Below is a small trained network, with its code and all its weights. Each question gives an input and a class and asks what happens when units are switched off, that is, made to give their printed mean instead of their output.

import numpy as np


def w(rows, s, z=0):
    codes = np.array(rows[::2]) - 128.0
    scale = np.full(codes.shape[1], s)
    scale[-1] = z or s
    return codes * scale


def norm(h):
    return h / np.sqrt((h * h).mean(-1, keepdims=True) + 1e-5)


def f(y):
    return y / 2 * (1 + np.tanh(0.7978845608 * (y + 0.044715 * y**3)))


def log_softmax(a):
    a = a - a.max(-1, keepdims=True)
    return a - np.log(np.exp(a).sum(-1, keepdims=True))


def net(x, mask):
    res = np.array(x, float).reshape(1, 4) / 4 @ E
    u = 0
    for l in range(2):
        y = f(norm(res) @ A[l][:, :-1].T + A[l][:, -1])
        res = res + np.where(mask[u : u + 3], y, B[l][:, -1]) @ B[l][:, :-1]
        u += 3
    return log_softmax(norm(res)[-1] @ U[:, :-1].T + U[:, -1])


A, B = {}, {}
E = w([
[192,88,193,131,128],'x0',
[160,164,51,241,149],'x1',
[112,239,133,161,155],'x2',
[166,70,2,148,98],'x3',
],0.0075)
A[0] = w([
[156,19,170,255,195,4],'0.n1',
[67,157,53,163,85,116],'0.n2',
[32,181,70,132,127,115],'0.n3',
],0.0097,0.0021)
B[0] = w([
[40,152,136,117,5,234],'0.n1',
[174,171,84,151,151,232],'0.n2',
[129,155,164,180,144,253],'0.n3',
],0.016,0.0036)
A[1] = w([
[187,126,1,36,47,215],'1.n1',
[230,146,194,166,191,123],'1.n2',
[237,168,36,119,57,254],'1.n3',
],0.0083,0.0042)
B[1] = w([
[206,2,193,157,87,243],'1.n1',
[58,134,151,45,120,182],'1.n2',
[64,50,214,76,209,253],'1.n3',
],0.0092,0.0053)
U = w([
[194,140,41,47,150,2],'0',
[148,168,79,125,160,72],'1',
[151,191,235,64,142,199],'2',
[195,8,117,119,138,227],'3',
[105,99,71,136,22,93],'4',
[172,142,60,202,229,125],'5',
],0.015,0.0062)

Each question gives the input, the list of numbers given to net, and the class t.
The units are the neurons (one row each of A and B). Each row of codes is followed by its name. A weight is (code - 128) times the scale printed after its matrix; where a second scale follows, it is the last column's (A, B and U).
mask holds one flag per neuron, layer by layer. A switched-off neuron (its flag False) gives its mean, the last column of its row in B, instead of its output. The means were averaged over made-up inputs and are rounded, as every weight is.
A unit's drop is (log p(t) with every unit on - log p(t) with that unit switched off) / (log p(t) with every unit on - log p(t) with every unit switched off).
The circuit of an input: a set's keep is (log p(t) with only the set's units on - log p(t) with every unit switched off) / (log p(t) with every unit on - log p(t) with every unit switched off). Starting from all 6 units, units are removed one at a time, each time the one whose removal leaves the highest keep (on an exact tie, the one counted first), for as long as the keep stays at least 0.8.
units of the circuit, in order: the units of the circuit, biggest drop first
unit that matters most: the unit with the biggest drop
k most important neurons: the k neurons with the biggest drops, biggest first
k most important neurons of layer l: the k neurons of layer l with the biggest drops, biggest first
drop of u: that unit's drop, to one decimal
input [6,3,-6,2], class 4: unit that matters most -> 0.n1
input [8,0,-2,-3], class 4: units of the circuit, in order -> [0.n1; 1.n3]
input [-8,-1,-3,4], class 5: 2 most important neurons -> [0.n3; 0.n1]
input [0,-6,0,1], class 3: 2 most important neurons of layer 0 -> [0.n3; 0.n1]
input [-4,-6,6,7], class 2: 2 most important neurons -> [0.n3; 1.n3]
input [-3,0,2,2], class 5: 2 most important neurons -> [0.n2; 0.n3]
input [1,-5,1,1], class 3: 2 most important neurons of layer 1 -> [1.n2; 1.n3]
input [5,1,-2,-4], class 4: 2 most important neurons -> [0.n1; 1.n3]
input [7,7,-5,4], class 4: 2 most important neurons -> [0.n1; 0.n2]
input [-5,8,-2,8], class 3: 2 most important neurons of layer 1 -> [1.n1; 1.n3]
input [7,2,4,4], class 4: 2 most important neurons -> [0.n1; 0.n2]
input [-8,0,5,-2], class 5: 2 most important neurons of layer 0 -> [0.n2; 0.n1]
input [-5,0,1,6], class 5: 3 most important neurons -> [0.n3; 0.n2; 0.n1]
input [8,5,-2,-2], class 4: most important neuron -> [0.n1]
input [-4,2,2,6], class 5: 2 most important neurons -> [0.n3; 0.n2]
input [-5,-2,4,5], class 5: drop of 0.n3 -> 0.2
input [-7,3,6,-5], class 5: drop of 1.n1 -> 0.0
input [6,5,-1,3], class 4: drop of 0.n1 -> 1.4
